Below is a small trained network, with its code and all its weights. Each question gives an input and a class and asks what happens when units are switched off, that is, made to give their printed mean instead of their output.

import numpy as np


def w(rows, s, z=0):
    codes = np.array(rows[::2]) - 128.0
    scale = np.full(codes.shape[1], s)
    scale[-1] = z or s
    return codes * scale


def norm(h):
    return h / np.sqrt((h * h).mean(-1, keepdims=True) + 1e-5)


def f(y):
    return np.maximum(y, 0)


def log_softmax(a):
    a = a - a.max(-1, keepdims=True)
    return a - np.log(np.exp(a).sum(-1, keepdims=True))


def net(x, mask):
    res = np.array(x, float).reshape(1, 3) / 4 @ E
    u = 0
    for l in range(3):
        y = f(norm(res) @ A[l][:, :-1].T + A[l][:, -1])
        res = res + np.where(mask[u : u + 7], y, B[l][:, -1]) @ B[l][:, :-1]
        u += 7
    return log_softmax(norm(res)[-1] @ U[:, :-1].T + U[:, -1])


A, B = {}, {}
E = w([
[150,161,147,9,56,84],'x0',
[70,96,222,65,138,191],'x1',
[227,181,191,208,129,224],'x2',
],0.011)
A[0] = w([
[200,201,89,213,108,126,24],'L0N1',
[176,75,216,83,196,158,155],'L0N2',
[59,86,79,142,184,51,190],'L0N3',
[242,209,118,136,84,72,89],'L0N4',
[179,72,75,165,160,161,92],'L0N5',
[216,182,93,172,75,85,2],'L0N6',
[151,209,180,143,85,255,88],'L0N7',
],0.0081,0.004)
B[0] = w([
[98,133,110,109,178,103,197],'L0N1',
[158,199,160,147,113,138,215],'L0N2',
[73,145,99,82,71,65,253],'L0N3',
[127,124,134,143,100,254,211],'L0N4',
[96,83,170,117,119,68,170],'L0N5',
[241,192,185,174,64,219,180],'L0N6',
[205,82,75,152,45,161,242],'L0N7',
],0.0099,0.0066)
A[1] = w([
[217,217,90,142,100,54,126],'L1N1',
[95,69,180,215,152,93,4],'L1N2',
[51,125,217,220,129,152,81],'L1N3',
[161,142,131,214,71,145,166],'L1N4',
[139,109,114,69,1,132,206],'L1N5',
[214,146,196,101,47,134,21],'L1N6',
[80,227,253,84,173,155,53],'L1N7',
],0.0084,0.0042)
B[1] = w([
[172,195,254,198,83,195,184],'L1N1',
[102,138,93,53,144,119,138],'L1N2',
[231,141,111,60,111,144,157],'L1N3',
[210,65,232,208,86,131,219],'L1N4',
[82,58,42,164,182,160,254],'L1N5',
[87,148,59,205,166,150,204],'L1N6',
[115,227,197,204,207,94,160],'L1N7',
],0.0079,0.0088)
A[2] = w([
[95,157,196,133,198,144,3],'L2N1',
[99,193,239,117,108,165,211],'L2N2',
[154,5,132,119,158,111,238],'L2N3',
[134,84,128,242,174,61,140],'L2N4',
[199,148,149,147,66,140,163],'L2N5',
[108,197,200,145,187,104,48],'L2N6',
[106,195,96,109,160,193,130],'L2N7',
],0.011,0.0049)
B[2] = w([
[149,227,168,97,196,104,151],'L2N1',
[192,148,154,185,142,216,228],'L2N2',
[45,99,30,109,100,124,188],'L2N3',
[9,151,184,39,145,91,191],'L2N4',
[207,123,116,175,134,226,254],'L2N5',
[72,175,210,110,139,98,152],'L2N6',
[112,117,149,115,141,47,160],'L2N7',
],0.011,0.0085)
U = w([
[66,207,201,125,164,139,11],'0',
[16,73,50,60,79,41,255],'1',
[232,95,84,240,31,254,244],'2',
],0.01,0.0028)

Each question gives the input, the list of numbers given to net, and the class t.
The units are the neurons (one row each of A and B). Each row of codes is followed by its name. A weight is (code - 128) times the scale printed after its matrix; where a second scale follows, it is the last column's (A, B and U).
mask holds one flag per neuron, layer by layer. A switched-off neuron (its flag False) gives its mean, the last column of its row in B, instead of its output. The means were averaged over made-up inputs and are rounded, as every weight is.
A unit's drop is (log p(t) with every unit on - log p(t) with that unit switched off) / (log p(t) with every unit on - log p(t) with every unit switched off).
The circuit of an input: a set's keep is (log p(t) with only the set's units on - log p(t) with every unit switched off) / (log p(t) with every unit on - log p(t) with every unit switched off). Starting from the 12 units with the biggest drops (on a tie, the unit counted first), units are removed one at a time, each time the one whose removal leaves the highest keep (on an exact tie, the one counted first), for as long as the keep stays at least 0.8.
units of the circuit, in order: the units of the circuit, biggest drop first
unit that matters most: the unit with the biggest drop
top k neurons: the k neurons with the biggest drops, biggest first
k most important neurons of layer l: the k neurons of layer l with the biggest drops, biggest first
drop when u is switched off: that unit's drop, to one decimal
input [-4,-3,1], class 0: top 3 neurons -> (L2N4, L0N1, L0N7)
input [3,-7,-5], class 1: unit that matters most -> L0N3
input [-8,-8,-1], class 0: top 4 neurons -> (L2N4, L1N5, L1N1, L0N6)
input [3,2,-1], class 0: units of the circuit, in order -> (L0N7, L1N7)
input [4,1,0], class 0: 3 most important neurons of layer 0 -> (L0N7, L0N3, L0N5)
input [-8,6,-2], class 0: top 2 neurons -> (L0N7, L1N5)
input [-3,3,-2], class 0: top 4 neurons -> (L0N7, L0N2, L1N7, L1N5)
input [-4,7,-4], class 0: top 3 neurons -> (L0N7, L1N7, L0N2)
input [-7,-8,-2], class 0: 2 most important neurons of layer 0 -> (L0N6, L0N7)
input [2,5,-2], class 0: top 2 neurons -> (L0N7, L1N7)
input [1,8,-3], class 0: drop when L1N7 is switched off -> 0.1
